Below is a small trained network, with its code and all its weights. Each question gives an input and a class and asks what happens when units are switched off, that is, made to give their printed mean instead of their output.

import numpy as np


def w(rows, s, z=0):
    codes = np.array(rows[::2]) - 128.0
    scale = np.full(codes.shape[1], s)
    scale[-1] = z or s
    return codes * scale


def f(y):
    return y / 2 * (1 + np.tanh(0.7978845608 * (y + 0.044715 * y**3)))


def log_softmax(a):
    a = a - a.max(-1, keepdims=True)
    return a - np.log(np.exp(a).sum(-1, keepdims=True))


def net(x, mask):
    res = np.array(x, float).reshape(1, 7) / 4 @ E
    y = f(res @ A[0][:, :-1].T + A[0][:, -1])
    res = res + np.where(mask, y, B[0][:, -1]) @ B[0][:, :-1]
    return log_softmax(res[-1] @ U[:, :-1].T + U[:, -1])


A, B = {}, {}
E = w([
[31,119,117,121,124,128,228,168,57,248,189],'x0',
[89,24,234,103,129,56,110,180,177,145,98],'x1',
[113,79,25,75,90,47,45,73,159,169,186],'x2',
[69,63,8,161,145,116,194,177,171,24,88],'x3',
[131,128,124,128,130,129,129,134,133,133,127],'x4',
[201,2,111,239,137,130,128,95,41,194,105],'x5',
[135,174,121,149,149,90,33,249,28,76,170],'x6',
],0.0086)
A[0] = w([
[168,141,149,97,125,128,127,109,110,152,155,51],'n1',
[91,191,133,78,166,115,86,204,129,82,196,92],'n2',
[159,145,108,139,95,179,173,76,173,138,143,97],'n3',
[157,42,102,225,116,148,140,54,33,143,96,74],'n4',
[19,136,125,119,139,108,213,151,89,188,194,56],'n5',
[102,54,50,55,81,56,31,77,145,147,218,53],'n6',
[80,107,121,118,75,124,187,176,89,179,175,3],'n7',
[165,84,187,141,89,96,70,160,210,102,61,82],'n8',
[113,151,209,145,161,184,173,139,111,92,97,34],'n9',
[103,92,193,120,178,30,90,202,106,109,120,90],'n10',
[177,229,27,167,143,183,123,100,56,81,175,96],'n11',
[149,169,177,96,62,96,110,129,117,170,101,100],'n12',
[115,74,165,118,115,139,213,13,219,176,63,30],'n13',
[46,209,138,86,118,132,160,85,182,112,112,106],'n14',
[133,131,228,185,170,187,169,173,111,93,110,104],'n15',
[233,144,117,138,132,141,39,62,186,2,68,17],'n16',
[94,186,131,27,103,139,133,131,159,79,162,60],'n17',
[45,177,137,25,113,145,114,133,166,88,122,114],'n18',
[159,173,179,129,116,146,61,106,118,191,147,99],'n19',
[169,173,190,102,132,126,107,117,104,175,172,73],'n20',
[118,101,120,135,153,193,194,181,120,64,91,108],'n21',
[99,116,48,170,123,76,154,178,138,75,80,98],'n22',
[72,26,221,84,125,85,129,168,142,129,103,68],'n23',
[175,86,114,205,190,99,77,176,44,127,165,111],'n24',
[64,72,69,137,150,98,208,156,167,60,80,90],'n25',
[160,167,152,71,124,99,132,108,105,201,112,66],'n26',
[163,162,213,119,146,142,132,124,110,157,115,101],'n27',
[162,50,110,197,112,146,98,104,121,180,95,58],'n28',
[157,131,219,111,88,132,111,61,124,148,178,105],'n29',
],0.0096,0.0051)
B[0] = w([
[121,103,107,139,134,147,126,133,135,115,129,145],'n1',
[168,134,176,119,86,99,148,161,130,71,117,202],'n2',
[102,156,110,82,99,138,131,165,97,110,138,174],'n3',
[191,90,185,115,155,116,193,139,175,121,142,227],'n4',
[111,172,139,150,207,47,93,163,101,199,104,209],'n5',
[103,203,117,205,72,160,149,54,223,127,48,227],'n6',
[133,178,131,146,176,67,113,147,98,182,118,175],'n7',
[120,157,107,82,182,112,145,132,90,189,116,203],'n8',
[135,166,121,168,83,112,143,64,152,135,94,186],'n9',
[94,141,111,40,90,187,164,132,85,130,132,198],'n10',
[80,117,116,10,113,194,165,75,75,166,147,233],'n11',
[124,96,99,141,142,120,125,124,117,71,160,167],'n12',
[109,181,150,78,18,119,58,208,71,88,142,235],'n13',
[173,83,198,112,150,142,175,133,161,130,127,196],'n14',
[108,171,113,183,78,141,123,77,182,156,49,211],'n15',
[99,183,136,157,204,47,117,170,89,228,147,251],'n16',
[182,97,151,129,122,124,160,126,138,125,129,189],'n17',
[192,87,175,147,135,131,153,156,155,113,113,204],'n18',
[119,92,89,144,145,114,83,123,146,92,162,194],'n19',
[116,95,87,178,133,142,105,143,121,94,174,185],'n20',
[105,117,105,170,127,129,92,95,154,102,110,194],'n21',
[110,83,88,152,162,148,72,151,149,52,154,205],'n22',
[99,106,116,57,149,193,199,63,76,159,160,206],'n23',
[172,158,178,116,61,110,117,177,128,74,126,213],'n24',
[129,71,77,141,163,153,72,120,135,82,170,232],'n25',
[126,100,102,129,144,120,105,123,139,112,124,164],'n26',
[91,81,86,162,145,112,103,101,166,79,131,184],'n27',
[173,84,203,145,129,123,172,128,139,116,125,192],'n28',
[113,81,102,161,171,166,105,144,107,89,164,190],'n29',
],0.011,0.015)
U = w([
[238,74,238,142,131,119,178,148,156,99,133,5],'0',
[110,57,58,186,162,136,70,125,138,61,173,149],'1',
[111,177,152,163,211,68,110,166,97,215,131,166],'2',
[105,173,122,212,54,139,137,30,184,121,66,76],'3',
[136,170,175,84,3,121,86,225,83,66,142,218],'4',
[89,100,117,25,139,182,189,52,81,161,157,144],'5',
],0.011,0.0019)

Each question gives the input, the list of numbers given to net, and the class t.
The units are the neurons (one row each of A and B). Each row of codes is followed by its name. A weight is (code - 128) times the scale printed after its matrix; where a second scale follows, it is the last column's (A, B and U).
mask holds one flag per neuron, in row order. A switched-off neuron (its flag False) gives its mean, the last column of its row in B, instead of its output. The means were averaged over made-up inputs and are rounded, as every weight is.
A unit's drop is (log p(t) with every unit on - log p(t) with that unit switched off) / (log p(t) with every unit on - log p(t) with every unit switched off).
unit that matters most: the unit with the biggest drop
top k neurons: the k neurons with the biggest drops, biggest first
drop of u: that unit's drop, to one decimal
input [-2,-5,-1,4,-4,-7,-5], class 0: unit that matters most : n14
input [4,-2,0,1,5,-2,3], class 2: top 3 neurons : (n13 n5 n24)
input [7,5,-7,-2,8,-6,-2], class 2: top 2 neurons : (n5 n6)
input [7,8,-7,-6,4,8,7], class 0: top 4 neurons : (n24 n4 n13 n11)
input [4,-8,5,-1,-5,7,-8], class 4: top 2 neurons : (n13 n3)
input [-1,-7,6,-2,-7,-6,2], class 5: top 3 neurons : (n11 n4 n15)
input [-2,-8,1,4,6,7,0], class 5: top 4 neurons : (n11 n18 n2 n14)
input [-8,6,-4,-6,-3,-8,-1], class 0: top 3 neurons : (n18 n14 n17)
input [-4,-3,7,-7,-2,4,-4], class 1: top 3 neurons : (n29 n19 n15)
input [7,-1,-3,-5,8,3,8], class 4: top 4 neurons : (n24 n16 n8 n10)
input [-6,-6,-4,4,0,-4,2], class 2: top 2 neurons : (n16 n23)
input [3,2,3,-6,-8,-5,-6], class 1: top 3 neurons : (n29 n24 n4)
input [7,4,0,-7,8,7,-3], class 0: top 4 neurons : (n4 n28 n16 n25)
input [-8,6,-5,7,-1,-6,6], class 2: unit that matters most : n16
input [3,7,1,-5,6,3,0], class 5: top 2 neurons : (n23 n10)
input [2,8,-1,5,2,3,2], class 5: drop of n23 : 0.6
input [1,3,-2,-4,8,1,0], class 1: drop of n11 : 0.4
input [-2,7,1,8,-5,-5,8], class 1: drop of n24 : 0.1
